[[ 1.67  2.75  1.40]
 [-4.60 -4.40 -3.69]
 [-0.46 -2.38  0.02]
 [-4.38 -4.18 -3.51]
 [ 1.65  4.57  0.88]]
:
[[-4.60 -4.40 -3.69]
 [-0.46 -2.38  0.02]]

[[-0.93  4.89  5.09]
 [ 0.81  1.15  1.74]
 [-0.11 -2.28 -1.73]]
:
[[ 0.81  1.15  1.74]
 [-0.11 -2.28 -1.73]]

[[ 2.70  2.47 -3.60]
 [-1.02 -2.22 -5.27]
 [ 2.19 -0.51 -3.76]
 [ 2.93  1.79 -3.29]
 [ 0.63 -0.15 -4.34]]
:
[[-1.02 -2.22 -5.27]
 [ 2.19 -0.51 -3.76]]

[[-2.44 -0.62  0.33 -0.72 -0.15]
 [-4.57 -2.09  0.18  2.03  0.07]
 [-1.85 -2.03 -0.02  2.22 -1.70]]
:
[[-4.57 -2.09  0.18]
 [-1.85 -2.03 -0.02]]

[[-5.63 -5.37  5.23]
 [ 0.66  0.49 -0.76]
 [ 1.09  0.81 -1.20]]
:
[[ 0.66  0.49 -0.76]
 [ 1.09  0.81 -1.20]]

[[ 0.01  5.37  1.30  5.05  0.21]
 [ 0.37 -3.77 -0.47 -3.42 -2.17]
 [ 1.00  2.70  0.21  2.98  0.22]
 [-1.14 -0.41  0.80 -0.94 -1.55]
 [ 1.60  0.77 -0.18  1.44 -0.79]]
:
[[ 0.37 -3.77 -0.47]
 [ 1.00  2.70  0.21]]

[[-1.71  1.89 -0.04 -1.84]
 [-5.09  0.00 -0.12  0.10]
 [-1.69  1.84 -0.04 -1.79]
 [ 4.34  0.06  0.11 -0.16]
 [-0.04 -0.89  0.00  0.88]]
:
[[-5.09  0.00 -0.12]
 [-1.69  1.84 -0.04]]

[[-0.42 -1.43  0.10]
 [-2.24  1.78 -5.23]
 [-2.20  3.29 -0.86]
 [ 2.39 -2.93  1.28]]
:
[[-2.24  1.78 -5.23]
 [-2.20  3.29 -0.86]]
